Moves between nodes:
q189: α>q459, ψ>q839, γ>q917, θ>q15, ζ>q75, ξ>q846, ω>q562, δ>q296
q667: α>q653, ψ>q341, γ>q133, θ>q67, ζ>q2, ξ>q213, ω>q473, δ>q463
q282: α>q968, ψ>q531, γ>q178, θ>-, ζ>-, ξ>-, ω>-, δ>q446
q263: α>q846, ψ>q736, γ>q585, θ>q379, ζ>q813, ξ>q459, ω>q928, δ>q113
q346: α>q200, ψ>q449, γ>q770, θ>q366, ζ>q397, ξ>q605, ω>q37, δ>q201
q449: α>q205, ψ>q346, γ>q362, θ>q399, ζ>q541, ξ>q649, ω>q942, δ>q663
q677: α>q939, ψ>q345, γ>q63, θ>q499, ζ>q239, ξ>q351, ω>q235, δ>q693
q430: α>-, ψ>q103, γ>q830, θ>-, ζ>-, ξ>q968, ω>-, δ>q156
q351: α>q942, ψ>q997, γ>q477, θ>q188, ζ>q698, ξ>q677, ω>q205, δ>q128
q91: α>-, ψ>-, γ>q185, θ>-, ζ>q435, ξ>-, ω>q760, δ>q833
q666: α>q639, ψ>q876, γ>-, θ>-, ζ>-, ξ>-, ω>q178, δ>q767
q393: α>q164, ψ>q632, γ>q499, θ>q63, ζ>q82, ξ>q55, ω>q485, δ>q470
q2: α>q128, ψ>q484, γ>q712, θ>q737, ζ>q667, ξ>q806, ω>q663, δ>q942
q917: α>-, ψ>q483, γ>q189, θ>-, ζ>q156, ξ>q187, ω>-, δ>-
q631: α>q129, ψ>-, γ>-, θ>-, ζ>q937, ξ>q528, ω>-, δ>q890
q476: α>q903, ψ>q275, γ>q399, θ>q362, ζ>q833, ξ>q425, ω>q254, δ>q435
q885: α>q877, ψ>q889, γ>q833, θ>q541, ζ>q399, ξ>q772, ω>q136, δ>q185
q632: α>q156, ψ>q393, γ>q482, θ>-, ζ>-, ξ>q446, ω>-, δ>-
q459: α>q189, ψ>q890, γ>-, θ>-, ζ>q482, ξ>q263, ω>-, δ>-
q597: α>-, ψ>q435, γ>q639, θ>-, ζ>-, ξ>-, ω>q968, δ>q275
q745: α>q178, ψ>q737, γ>q968, θ>q484, ζ>q357, ξ>q830, ω>q639, δ>q354
q136: α>q736, ψ>q846, γ>q230, θ>q463, ζ>q717, ξ>q839, ω>q885, δ>q67
q889: α>q928, ψ>q885, γ>q175, θ>q397, ζ>q366, ξ>q562, ω>q846, δ>q970
q937: α>q58, ψ>q443, γ>q470, θ>q693, ζ>q631, ξ>q955, ω>q406, δ>q499
q528: α>q67, ψ>q113, γ>q186, θ>q653, ζ>q955, ξ>q631, ω>q602, δ>q736
q735: α>q499, ψ>q75, γ>q164, θ>q939, ζ>q839, ξ>q717, ω>q276, δ>q58
q698: α>q463, ψ>q379, γ>q827, θ>q736, ζ>q351, ξ>q239, ω>q337, δ>q653
q238: α>-, ψ>q806, γ>-, θ>q830, ζ>-, ξ>q484, ω>-, δ>q609
q868: α>-, ψ>q425, γ>q542, θ>-, ζ>-, ξ>q275, ω>q156, δ>-
q13: α>q772, ψ>-, γ>-, θ>-, ζ>q623, ξ>q877, ω>q890, δ>-
q201: α>-, ψ>q663, γ>-, θ>q639, ζ>-, ξ>-, ω>q484, δ>q346
q542: α>q583, ψ>q276, γ>q868, θ>q605, ζ>q562, ξ>q366, ω>q75, δ>q641
q499: α>q735, ψ>q482, γ>q393, θ>q677, ζ>q890, ξ>q188, ω>q623, δ>q937
q276: α>q623, ψ>q542, γ>q425, θ>q649, ζ>q772, ξ>q399, ω>q735, δ>q124
q337: α>q541, ψ>-, γ>-, θ>q877, ζ>q205, ξ>-, ω>q698, δ>-
q463: α>q698, ψ>q564, γ>q851, θ>q136, ζ>q942, ξ>q245, ω>q541, δ>q667
q970: α>-, ψ>q185, γ>-, θ>-, ζ>q639, ξ>-, ω>q357, δ>q889
q623: α>q276, ψ>q583, γ>q485, θ>q235, ζ>q13, ξ>q308, ω>q499, δ>q406
q1: α>-, ψ>-, γ>q541, θ>q833, ζ>q362, ξ>-, ω>q851, δ>-
q877: α>q885, ψ>q928, γ>q273, θ>q337, ζ>q308, ξ>q13, ω>q736, δ>q602
q200: α>q346, ψ>q205, γ>-, θ>q767, ζ>-, ξ>-, ω>q997, δ>-
q275: α>q511, ψ>q476, γ>q366, θ>q770, ζ>q175, ξ>q868, ω>q984, δ>q597
q947: α>q663, ψ>-, γ>-, θ>q876, ζ>-, ξ>-, ω>q128, δ>q205
q406: α>q124, ψ>-, γ>-, θ>-, ζ>-, ξ>q876, ω>q937, δ>q623
q362: α>q580, ψ>q770, γ>q449, θ>q476, ζ>q1, ξ>q905, ω>q549, δ>q817
q445: α>q378, ψ>q549, γ>q37, θ>q984, ζ>q182, ξ>q181, ω>q770, δ>q95
q443: α>q830, ψ>q937, γ>-, θ>-, ζ>-, ξ>q178, ω>-, δ>q482
q290: α>-, ψ>-, γ>q129, θ>-, ζ>q103, ξ>q760, ω>-, δ>q483
q482: α>q75, ψ>q499, γ>q632, θ>q345, ζ>q459, ξ>q813, ω>q583, δ>q443
q641: α>-, ψ>q124, γ>-, θ>-, ζ>-, ξ>q639, ω>q830, δ>q542
q75: α>q482, ψ>q735, γ>q156, θ>q609, ζ>q189, ξ>q354, ω>q542, δ>q830
q485: α>q425, ψ>-, γ>q623, θ>-, ζ>-, ξ>q903, ω>q393, δ>-
q649: α>q235, ψ>q605, γ>q905, θ>q276, ζ>q249, ξ>q449, ω>q939, δ>q464
q968: α>q282, ψ>q775, γ>q745, θ>q95, ζ>q364, ξ>q430, ω>q597, δ>q984
q609: α>q345, ψ>q939, γ>q181, θ>q75, ζ>q15, ξ>q37, ω>q605, δ>q238
q541: α>q337, ψ>q397, γ>q1, θ>q885, ζ>q449, ξ>q249, ω>q463, δ>q473
q187: α>q585, ψ>q230, γ>q846, θ>q182, ζ>q984, ξ>q917, ω>q175, δ>q364
q483: α>q82, ψ>q917, γ>q839, θ>q107, ζ>q164, ξ>q230, ω>q369, δ>q290
q770: α>-, ψ>q362, γ>q346, θ>q275, ζ>-, ξ>-, ω>q445, δ>-
q520: α>q435, ψ>-, γ>q876, θ>-, ζ>-, ξ>-, ω>q531, δ>q903
q605: α>-, ψ>q649, γ>-, θ>q542, ζ>-, ξ>q346, ω>q609, δ>-
q833: α>q273, ψ>q175, γ>q885, θ>q1, ζ>q476, ξ>q369, ω>q230, δ>q91
q813: α>q354, ψ>q188, γ>q446, θ>q997, ζ>q263, ξ>q482, ω>q767, δ>q178
q221: α>-, ψ>-, γ>q806, θ>q103, ζ>-, ξ>q712, ω>-, δ>q687
q760: α>q186, ψ>q364, γ>q67, θ>q133, ζ>q775, ξ>q290, ω>q91, δ>q230
q181: α>-, ψ>q687, γ>q609, θ>q156, ζ>-, ξ>q445, ω>-, δ>-
q156: α>q632, ψ>q164, γ>q75, θ>q181, ζ>q917, ξ>q984, ω>q868, δ>q430
q245: α>q239, ψ>q15, γ>q107, θ>q839, ζ>q939, ξ>q463, ω>q249, δ>q213
q213: α>-, ψ>-, γ>-, θ>q129, ζ>q806, ξ>q667, ω>-, δ>q245
q763: α>q712, ψ>-, γ>q128, θ>q531, ζ>-, ξ>-, ω>-, δ>q477
q341: α>-, ψ>q667, γ>-, θ>q357, ζ>q484, ξ>-, ω>-, δ>q564
q736: α>q136, ψ>q263, γ>q750, θ>q698, ζ>q188, ξ>q890, ω>q877, δ>q528
q580: α>q362, ψ>-, γ>q205, θ>q903, ζ>-, ξ>-, ω>q477, δ>-
q230: α>q750, ψ>q187, γ>q136, θ>q851, ζ>q254, ξ>q483, ω>q833, δ>q760
q205: α>q449, ψ>q200, γ>q580, θ>q308, ζ>q337, ξ>q235, ω>q351, δ>q947
q777: α>-, ψ>-, γ>q124, θ>-, ζ>-, ξ>q435, ω>q103, δ>q425
q890: α>q839, ψ>q459, γ>q82, θ>q239, ζ>q499, ξ>q736, ω>q13, δ>q631
q37: α>q997, ψ>q942, γ>q445, θ>q354, ζ>q564, ξ>q609, ω>q346, δ>q484
q129: α>q631, ψ>q296, γ>q290, θ>q213, ζ>q58, ξ>q67, ω>q307, δ>q839
q63: α>q687, ψ>-, γ>q677, θ>q393, ζ>-, ξ>q477, ω>-, δ>-
q354: α>q813, ψ>q717, γ>q984, θ>q37, ζ>q846, ξ>q75, ω>q366, δ>q745
q308: α>q399, ψ>q767, γ>q903, θ>q205, ζ>q877, ξ>q623, ω>q188, δ>q876
q254: α>q55, ψ>q984, γ>q717, θ>q549, ζ>q230, ξ>q164, ω>q476, δ>q775
q369: α>-, ψ>-, γ>q772, θ>-, ζ>q425, ξ>q833, ω>q483, δ>-
q357: α>q113, ψ>q67, γ>q364, θ>q341, ζ>q745, ξ>q296, ω>q970, δ>q846
q113: α>q357, ψ>q528, γ>-, θ>-, ζ>q178, ξ>-, ω>-, δ>q263
q772: α>q13, ψ>q562, γ>q369, θ>q249, ζ>q276, ξ>q885, ω>q839, δ>q307
q846: α>q263, ψ>q136, γ>q187, θ>q564, ζ>q354, ξ>q189, ω>q889, δ>q357
q446: α>q984, ψ>q55, γ>q813, θ>q378, ζ>q585, ξ>q632, ω>q511, δ>q282
q473: α>-, ψ>-, γ>-, θ>q185, ζ>q663, ξ>-, ω>q667, δ>q541
q273: α>q833, ψ>-, γ>q877, θ>-, ζ>q903, ξ>-, ω>q750, δ>-
q178: α>q745, ψ>q955, γ>q282, θ>q69, ζ>q113, ξ>q443, ω>q666, δ>q813
q185: α>q602, ψ>q970, γ>q91, θ>q473, ζ>q599, ξ>q307, ω>q67, δ>q885
q511: α>q275, ψ>q903, γ>q767, θ>-, ζ>-, ξ>-, ω>q446, δ>-
q876: α>q599, ψ>q666, γ>q520, θ>q947, ζ>q602, ξ>q406, ω>q955, δ>q308
q188: α>q717, ψ>q813, γ>q55, θ>q351, ζ>q736, ξ>q499, ω>q308, δ>q955
q364: α>-, ψ>q760, γ>q357, θ>-, ζ>q968, ξ>-, ω>-, δ>q187
q182: α>-, ψ>q851, γ>q564, θ>q187, ζ>q445, ξ>-, ω>-, δ>-
q663: α>q947, ψ>q201, γ>q817, θ>q599, ζ>q473, ξ>q464, ω>q2, δ>q449
q107: α>-, ψ>-, γ>q245, θ>q483, ζ>q687, ξ>q851, ω>-, δ>-
q531: α>q775, ψ>q282, γ>q955, θ>q763, ζ>q186, ξ>q470, ω>q520, δ>q55
q249: α>-, ψ>-, γ>-, θ>q772, ζ>q649, ξ>q541, ω>q245, δ>-
q307: α>-, ψ>-, γ>-, θ>-, ζ>q124, ξ>q185, ω>q129, δ>q772
q175: α>-, ψ>q833, γ>q889, θ>-, ζ>q275, ξ>-, ω>q187, δ>-
q585: α>q187, ψ>q750, γ>q263, θ>-, ζ>q446, ξ>-, ω>-, δ>-
q235: α>q649, ψ>-, γ>-, θ>q623, ζ>-, ξ>q205, ω>q677, δ>-
q470: α>q103, ψ>-, γ>q937, θ>-, ζ>-, ξ>q531, ω>-, δ>q393
q69: α>q484, ψ>q128, γ>-, θ>q178, ζ>-, ξ>-, ω>-, δ>q997
q15: α>-, ψ>q245, γ>-, θ>q189, ζ>q609, ξ>q564, ω>-, δ>-
q133: α>-, ψ>-, γ>q667, θ>q760, ζ>q712, ξ>-, ω>-, δ>q851
q750: α>q230, ψ>q585, γ>q736, θ>q827, ζ>q55, ξ>q82, ω>q273, δ>q186
q599: α>q876, ψ>q639, γ>q435, θ>q663, ζ>q185, ξ>q124, ω>q737, δ>q399
q942: α>q351, ψ>q37, γ>q549, θ>q717, ζ>q463, ξ>q939, ω>q449, δ>q2
q425: α>q485, ψ>q868, γ>q276, θ>q905, ζ>q369, ξ>q476, ω>q164, δ>q777
q484: α>q69, ψ>q2, γ>q95, θ>q745, ζ>q341, ξ>q238, ω>q201, δ>q37
q653: α>q667, ψ>-, γ>-, θ>q528, ζ>q128, ξ>-, ω>-, δ>q698
q955: α>q737, ψ>q178, γ>q531, θ>q128, ζ>q528, ξ>q937, ω>q876, δ>q188
q549: α>q477, ψ>q445, γ>q942, θ>q254, ζ>q851, ξ>q687, ω>q362, δ>q712
q827: α>q851, ψ>-, γ>q698, θ>q750, ζ>q477, ξ>-, ω>-, δ>-
q378: α>q445, ψ>q477, γ>q997, θ>q446, ζ>-, ξ>-, ω>-, δ>-
q817: α>-, ψ>-, γ>q663, θ>q435, ζ>-, ξ>-, ω>q712, δ>q362
q58: α>q937, ψ>q830, γ>q103, θ>q806, ζ>q129, ξ>q737, ω>q124, δ>q735
q767: α>q366, ψ>q308, γ>q511, θ>q200, ζ>q928, ξ>q583, ω>q813, δ>q666
q693: α>q806, ψ>-, γ>-, θ>q937, ζ>-, ξ>q128, ω>-, δ>q677
q687: α>q63, ψ>q181, γ>q939, θ>q164, ζ>q107, ξ>q549, ω>q905, δ>q221
q602: α>q185, ψ>-, γ>-, θ>-, ζ>q876, ξ>-, ω>q528, δ>q877
q464: α>-, ψ>-, γ>-, θ>q124, ζ>-, ξ>q663, ω>q806, δ>q649
q830: α>q443, ψ>q58, γ>q430, θ>q238, ζ>q296, ξ>q745, ω>q641, δ>q75
q737: α>q955, ψ>q745, γ>q775, θ>q2, ζ>q67, ξ>q58, ω>q599, δ>q717
q82: α>q483, ψ>-, γ>q890, θ>-, ζ>q393, ξ>q750, ω>-, δ>-
q928: α>q889, ψ>q877, γ>-, θ>-, ζ>q767, ξ>-, ω>q263, δ>-
q103: α>q470, ψ>q430, γ>q58, θ>q221, ζ>q290, ξ>q775, ω>q777, δ>q164
q775: α>q531, ψ>q968, γ>q737, θ>q712, ζ>q760, ξ>q103, ω>q435, δ>q254
q296: α>-, ψ>q129, γ>-, θ>-, ζ>q830, ξ>q357, ω>-, δ>q189
q639: α>q666, ψ>q599, γ>q597, θ>q201, ζ>q970, ξ>q641, ω>q745, δ>q366
q379: α>q564, ψ>q698, γ>-, θ>q263, ζ>q997, ξ>-, ω>-, δ>-
q905: α>-, ψ>-, γ>q649, θ>q425, ζ>-, ξ>q362, ω>q687, δ>-
q186: α>q760, ψ>-, γ>q528, θ>-, ζ>q531, ξ>-, ω>-, δ>q750
q712: α>q763, ψ>q95, γ>q2, θ>q775, ζ>q133, ξ>q221, ω>q817, δ>q549
q984: α>q446, ψ>q254, γ>q354, θ>q445, ζ>q187, ξ>q156, ω>q275, δ>q968
q435: α>q520, ψ>q597, γ>q599, θ>q817, ζ>q91, ξ>q777, ω>q775, δ>q476
q564: α>q379, ψ>q463, γ>q182, θ>q846, ζ>q37, ξ>q15, ω>q397, δ>q341
q164: α>q393, ψ>q156, γ>q735, θ>q687, ζ>q483, ξ>q254, ω>q425, δ>q103
q997: α>q37, ψ>q351, γ>q378, θ>q813, ζ>q379, ξ>q345, ω>q200, δ>q69
q67: α>q528, ψ>q357, γ>q760, θ>q667, ζ>q737, ξ>q129, ω>q185, δ>q136
q128: α>q2, ψ>q69, γ>q763, θ>q955, ζ>q653, ξ>q693, ω>q947, δ>q351
q95: α>-, ψ>q712, γ>q484, θ>q968, ζ>-, ξ>-, ω>-, δ>q445
q477: α>q549, ψ>q378, γ>q351, θ>q55, ζ>q827, ξ>q63, ω>q580, δ>q763
q239: α>q245, ψ>-, γ>-, θ>q890, ζ>q677, ξ>q698, ω>-, δ>-
q562: α>-, ψ>q772, γ>-, θ>-, ζ>q542, ξ>q889, ω>q189, δ>-
q583: α>q542, ψ>q623, γ>-, θ>-, ζ>-, ξ>q767, ω>q482, δ>-
q806: α>q693, ψ>q238, γ>q221, θ>q58, ζ>q213, ξ>q2, ω>q464, δ>q939
q839: α>q890, ψ>q189, γ>q483, θ>q245, ζ>q735, ξ>q136, ω>q772, δ>q129
q399: α>q308, ψ>q366, γ>q476, θ>q449, ζ>q885, ξ>q276, ω>q717, δ>q599
q397: α>-, ψ>q541, γ>-, θ>q889, ζ>q346, ξ>-, ω>q564, δ>-
q366: α>q767, ψ>q399, γ>q275, θ>q346, ζ>q889, ξ>q542, ω>q354, δ>q639
q903: α>q476, ψ>q511, γ>q308, θ>q580, ζ>q273, ξ>q485, ω>q55, δ>q520
q851: α>q827, ψ>q182, γ>q463, θ>q230, ζ>q549, ξ>q107, ω>q1, δ>q133
q717: α>q188, ψ>q354, γ>q254, θ>q942, ζ>q136, ξ>q735, ω>q399, δ>q737
q345: α>q609, ψ>q677, γ>-, θ>q482, ζ>-, ξ>q997, ω>-, δ>-
q55: α>q254, ψ>q446, γ>q188, θ>q477, ζ>q750, ξ>q393, ω>q903, δ>q531
q124: α>q406, ψ>q641, γ>q777, θ>q464, ζ>q307, ξ>q599, ω>q58, δ>q276
q939: α>q677, ψ>q609, γ>q687, θ>q735, ζ>q245, ξ>q942, ω>q649, δ>q806

The rows follow the links: the fewer symbols apart two nodes are, the more alike their rows tend to be.

Each row is also shifted at random along 10 hidden directions that mean nothing.

Name the node of each row.
 -30    -5     0    22   -16    18   -60    54    28   -10    40   -48    55    -8    -5     0    59    25    98    65   -20   -53    -2    41    -3   -65   -37     2    51     5     7   -15    17   -56    16   -18    20    -3: q308
  -8   -31   -53   -30    -7     2   -43    91   -26   -13    39    54     1   -17    47   -30   -33    32    -3    -7   -29    29   -35    25   -65    23   -29     6    24   -47     2    20    -2    42    -3    22   -47    23: q275
 -13    -7     7   -74    28   -26    29    12   -41   -43    40    23    14     2   -36    19   -62   -22    35    52   -20   -33   -46     9    16    22    53    -7     3   -39   -11   -95   -41    20    -5     3    24    65: q263
  42    -7     6   -40    11    11    26   -27   -14     0   -50    16   -32    13    -4     0   -34    -9   -24   -21     8     6     6    -5    -1    28    56   -15   -19     7    -6    17    21    20    38   -36     6   -25: q667
  25    -8   -27   -37    -8    77    32    66     2    -8    25     1   -27   -12    -3     0    -8    29     4    12   -12   -35   -64    40   -20    -2    66    39     1   -14   -14    -1    -9    -4    28   -32   -53   -41: q201
  63    23     8    45   -12    17   -22     1   -44    -9    -5   -37    -4    42   -28   -25    58    -3    33    62    -2   -44    76    24    18   -45   -29    23    37    21    18   -86    11   -29   -12    -2    -3   -24: q205
   3    22   -24   -17    26    23   -17    29    18    -6    -6    -3   -10    -4     8    -2   -32     6   -30   -30     0   -37   -57    -8     1    16   -19   -12    20   -40     2    34    11   -36    37    30     3     7: q133
   1   -42   -29    18   -33   -64   -47    71    21    65     6    -1    20   -20   -36    -2    -9     2   -14    -9    -2   -14     8   -35    -5    -5    -5    13     4     3     6     5    -5    17   -40    44     2     6: q181
   8   -45   -37   -37    16   -73  -116    -2     0    31   -35     5    62    56    -2   -38     6   -14    -9    14   -17    82    61    21    23    19   -62    29    34    46   -23   -33   106     3    30   -29   -16    17: q435
  56    22    22    -6    12    18    -7   -20     1   -23   -19    24   -44     6   -10   -71   -11   -20     8     6    -9   -20    28    11   -19    16   -13    -4    24    13   -57    -4    18    18     1    32   -23    12: q851
  -3   -14   -29    -9   -39   -14   -30    61   -11    27    -2   -16    55    29   -32    35   -20    -7     8    12   -72   -32    -1     7    20    -9    47    36    44   -33    -7    11     4   -41     3    -5     5    18: q337
  53     4   -39    13     1   -25   -34     6   -12    40   -47   -22    83   102   -44    70    -3   -19     4     1    -2    44    53    -6    71   -26    14    10     0    17    45   -27    21    15     3   -27    46    12: q631
  -1    51   -27    54    18   -74    28   -64    -2    25    -1    17    29     6    -6    47   -15   -26   -49   -33   -19    18    45   -32    87   -15   -46   -29    30     3    -1    -5    -1   -31   -59    34    56     1: q750
  32   -18     7    -4   -51    18    51    56   -16     7   -22    31   -23   -30    25   -24    27    -5    -8     2   -18   -21   -12    22   -40    -8     6    19    14   -15   -47    58    -8     2    24   -10   -51   -52: q942
  12    41    12   -14    19    27    50     3    -9   -59    13    17   -26    -1     7   -31   -38    -4    22   -26   -16    27   -61   -19   -47    13   -14   -19   -12   -35   -34    -1   -27    61    -3    53   -49    66: q483
   4    17    -1    21    12    18    23    45   -33    -7     1   -30    -3     0     0    53   -17   -23   -33   -20    -2   -10   -49   -23    22    -2    -7    22   -16   -54    37   -15   -24   -32    -1    17   -15    -1: q693
 -51    -1   -24    -6    33    96   -65    84    47   -42    33   -18    35   -16    14   -33    47    12    70    27    -8     6   -48    40   -37   -14   -13     2   -23    -9   -16    57    46   -23    30    -1   -58    24: q520
  47    39   -49    50     1    65   -22    35    27    18   -17   -17    55    50   -20    28    -3    24    26   -64    20    13   -24   -12    17   -28    10   -13   -12     3    45    32    -4    42     2     7     9    21: q290
  -5   -36    45    15   -21     5     2   -10     9   -17    40   -35   -52   -64    47   -16   -19    59    26   -17    10   -14   -12    14   -70    -4    20   -10   -14   -16    61     6   -19     0    -5   -17    16     5: q276
 -34    18   -19    41    10    54    13    30   -12    -5   -21   -18    -2     9    -9    37    -4    -1   -28   -33   -12    -3   -24   -13    25   -13    52    23   -30   -31     7    -7     1   -27    -3   -16   -22    -6: q947
  44   -13    19   -43    18    -5    13   -17   -45   -19   -20    18   -58    -1    32   -30   -27    -3   -48     1    15    10     7    22   -36    45    -2    26    11   -13   -14   -33    35    -1    38   -32   -49   -12: q663
 -75   -11   -15    24   -46   -34    45    59     1    21    20    17    18   -32    32    47     7    -3   -24   -41   -16    16   -55   -21   -24   -13   -43     2    15   -24   -18    77   -68     9    -6    12   -16    -4: q75
  22   -14   -15   -40    16    -4    -7    55   -23   -11   -43     5   -26    10   -25    20   -37   -12   -28     6     7   -27     3   -12   -12    18    61    -5    -9   -17   -19    29     8     8    11    -4    -5    20: q653
 -98   -13    23    33   -15   -19    10  -106     9    26   -43    -5    21     4    36    32     3     4   -61   -66     7    65    20   -15    25     7    14    -7   -42    23    11     3    37   -20    31   -64    23   -41: q599
  10     9   -13    41    29    33   -60    19     1   -15   -47   -11   -32    18    -1   -49    20     9   -20   -17    24    25    38   -17   -31     2   -25    22   -21    36    -9   -17    62    38     5    15   -47     6: q817
   6    12    -2    -9     6   -22    79   -38    15    -9    23    16   -19   -16     6    27   -20   -24    -7   -39   -25    24   -20   -12     5     5    42   -28   -14   -37   -12    51   -32    -4   -53    34    -6    12: q82
 -94    37    48     4     0     6     2   -59     8   -49     6   -21   -53    20    14   -32    -2   -11    17    23    13    -3     0   -15   -42     8   -48    -8    36    37   -31     3   -24    17    -3    15   -17    30: q562
   3    -8    19   -11    -2    44     0   -16    -6   -19    11   -38    -4    20     7    -1    -6    26    14    -9     9    38   -31    16   -14     4    29    25   -30   -10    45   -66    16    15    29   -58   -12    11: q124
  66   -27   -41    -8   -16    27   -64    70   -46    11    -6    51    27     9     7   -44    22   -27     6    17    -9     4    34    26   -30    19    -6    12   -12   -47     9    52     6    22    17    46   -45    26: q378
  25   -22    13   -48   -37   -17     4   -74    21    55    -9    -1    60    12   -17   -20    -2   -46    23   -24   -54    20   -22    14    32    40    35    27     5   -29    -3    30    34   -22    41     2    -9    -6: q107
  -4    10    41    49    -7    -2    73   -45   -32    -5   -26     5   -37   -39    12    10    18   -17   -50   -22    20   -14    56   -19     6   -11    21   -20   -34   -24    12    15   -24   -18   -21     5    13   -35: q351
  18   -12   -12   -49     1   -21    72    13   -18     4    24   -16    38     9    -4    66   -22   -37    -7    25   -17    34   -71     8    45     7    21    24   -19   -60    16   -41     5   -50    14   -25    -5   -12: q937
  -6    10   -51    -2    31  -113   -42   -53   -38     5   -48    30   -41    46    65     7   -57    -1  -124   -64     8    63    72   -23    -3    40   -68   -12    43    14     6    27    42    -8   -13    18     9    12: q91
  95     0   -25   -44     0   -25    24    -6   -64    17   -18    53    32    27   -25   -37    11   -55     1    35   -38    27    36    20    36    25    10    26     1   -44   -32   -63    40    12     0    29   -37    -6: q477
 -44    -6    11    32   -18   -16   -64    53    25    13    37   -32    25   -10    -2    35   -20    39    27    -4     7   -53   -45   -25   -41   -18   -40   -16    29    -2    26    55   -70     0     4    21    46    49: q189
  28     2    36   -40   -28    19    19   -67    32    21    18    -6   -18   -17   -11   -30    31   -29    21    56   -16   -74    -7    18    13    10     3    -7    37    36   -57    43   -17   -42    38   -11    14   -37: q564
 -34   -31    80    13    20    65   -39   -42    40    10    21   -50   -24   -53   -55   -38    32    31    72    63    35   -90    34    13    -6   -27    98   -13   -68    49    57   -63    -6     4   -13   -23    55    -5: q200
 -67   -11   -29     5    32   -33   -70    26   -26   -17    -6    -8    -6    12    16    19     6   -17   -36    37    21    12    29     7     2   -13   -50     5    -1    23    10   -18     6   -28     7     2     0    15: q666
 -22    -5   -28    46   -14   -10    53    -4    23    44   -19    53    73    -5   -68    35     5     9    18   -42   -10    40     7   -26    73   -36    58    -3   -49    41   -20   -59   -12    85   -48   -14    42   -27: q984
   3   -32   -22   -29   -25   -21     8    65    -6    48   -42     0     4    11   -45    21   -14   -24   -17    13     7    22   -27    -8     5    21    26    43   -22    14   -27   -14    -7    27     7    -6   -37    -7: q238
  -8    17   -31   -23    12    25    24    52   -14   -17   -58    14    35    78   -44    36   -46   -19    13   -33    -8    70   -15   -30    13     4    29     8   -15    17   -23   -16     5    83    19   -27   -28    50: q129
 -38   -14    20   -11    -1     7    42   -22    -8   -41   -10    30    -1    -3    32     8   -10   -37     4   -16   -18    19    13    -6   -24    12    38   -29   -10    -8   -40    63   -26     9    12    -2   -16    27: q736
 -29   -10    -8     4    -7   -17   -36   -43   -44    10   -25    26    77    78   -33    34   -13   -21    14     2   -31    53    69     8    42    10    36    14    10     8     7   -56     9    42    -9   -26    25    40: q928
  -3   -61    -6    -8     3    -6  -103    49    55    24     8   -44    26    -4    19   -32    10    32    38     0    10    17    -9    13   -35    -8   -16    21   -14    29    27    35    56    -8    26   -12    -9    18: q777
  81     9     9   -22    12    61     3     6    40     9    32   -48    22    13   -51    33   -12    56    64    31    42   -58   -37    13    36   -24    69   -21   -13    38    53   -47   -34    14     5   -37    66    -3: q296

From each start, follow one symbol. Which node do you reach?
Answers are names.
new walk
 -74     0   -17    24   -38    22    22    -7    50    28    35    19    60   -36    37    -7    46    23    25   -50   -57    29   -41    27    11   -23   -10    12    10   -26    -9    61    27   -32    19   -14   -14   -40
ψ -> q275
new walk
  41   -14   -23   -23   -10   -17     2    -9    16    24    38    -9    40   -12    47    20    33   -24   -10   -12   -12    35   -26    28    16    12   -29    -5   -19   -49    31    82    21   -82    10     2   -17   -30
α -> q103
new walk
 -12   -51   -34   -62   -24   -51   -90    36   -15    49     9    12   100    13    15    37    -2   -12   -12    38   -23    17   -50    34    36    25   -76    18    52   -20    16   -22    30   -49    72   -39    28     1
α -> q178
new walk
  18   -25   -32   -16   -22   -10   -25    57   -39    17     9    30    16    -2   -10    41   -46   -15   -21     4   -44   -39   -12    -7    -1    21    51     7    14   -59    13    37   -47    -8    -3    28     9    40
α -> q564
new walk
  15   -31   -12   -86   -40   -54    73   -17    -3    -2   -23    16    17    67   -27    -2   -25   -55    31    33   -80    75     1    34    24    27    48    54    53     7   -69   -40    37    34     8   -49   -41     2
ζ -> q276
new walk
 124    24    43   -66   -10   -27    92   -79   -48   -23    -9     1   -75    28     0   -53   -10   -52   -10    36   -15    -6    22    17    -2    52    -9    24    48   -11   -45   -44   -13     3    12     1   -36   -12
γ -> q107
new walk
  14     7    -3    -9   -25    -8    13    12    -7   -10   -13   -17     2    23    55    -9    47   -35   -20    27     9    59    -7    11    -8     0  -117     8    29    17   -53    54    23   -36    45   -35   -57   -39
α -> q937
new walk
 -58     0   -35    -2    19    14   -58    71    11   -46    -5    13    12    24    29   -41    -3   -25    33    12   -41    24     8    15   -46     8   -31    -3    31   -12   -61    80    36    14     4    41   -56    61
ω -> q750
new walk
  68    22   -37    31   -52    29    18    -5    -5    58   -47    -8    57    71     0    42    27    -3   -22   -68   -12    28    11     2    37     0    24    24     3   -18    27    85     9   -16    44   -36    -6   -51
δ -> q245
new walk
   5   -44    -4   -54     4   -13    39    73    19    14    -4    -4     1   -33   -37    22     3   -28    -9    53   -23   -36   -43    21    22    -6    65    19   -16   -15   -47     3    25   -48    18   -27   -25   -36
ψ -> q69
new walk
 -15     2     1   -14   -28    -1    -2     3    25    -5    -9   -15   -15    10   -24   -21    -2     7    25    21   -56   -39   -17    18     5    -5    14    30    55    13   -39     8     6   -26    19   -17   -12   -12
θ -> q885
new walk
 -10    16   -39    94   -31    38   -17    22     3    11    46   -15    30    -1    13    46    58    55     2     0     1   -47    31    22    11   -58    -8    -6    10    -5    75     5   -51   -26   -47   -10    53   -40
α -> q366
new walk
   9     6   -26    28    11    -9    73    -2   -25   -30     6    48   -36   -11    15     3    -4    10   -29   -35   -22    62    48     9    -8   -10    63    -3   -27   -26    -1     7     6    45   -64    10   -33   -17
ζ -> q273
new walk
  39    -2    27    -7    18    28   -38   -27   -29   -37   -19     5    23    27    15   -29    27     1    18    24    41    35    -6     9     0     0   -52    -4    -4    26    -4   -79    29    24    64   -43    -6    26
α -> q955
new walk
  39   -16     7   -40     1    -3   -15    21    -5   -31    57   -35    -1     3     5    10   -36    23    56    46   -31   -40   -18    32   -34     2    40    16    35   -44    43   -18   -22   -23    -7     1    17    51
ζ -> q623
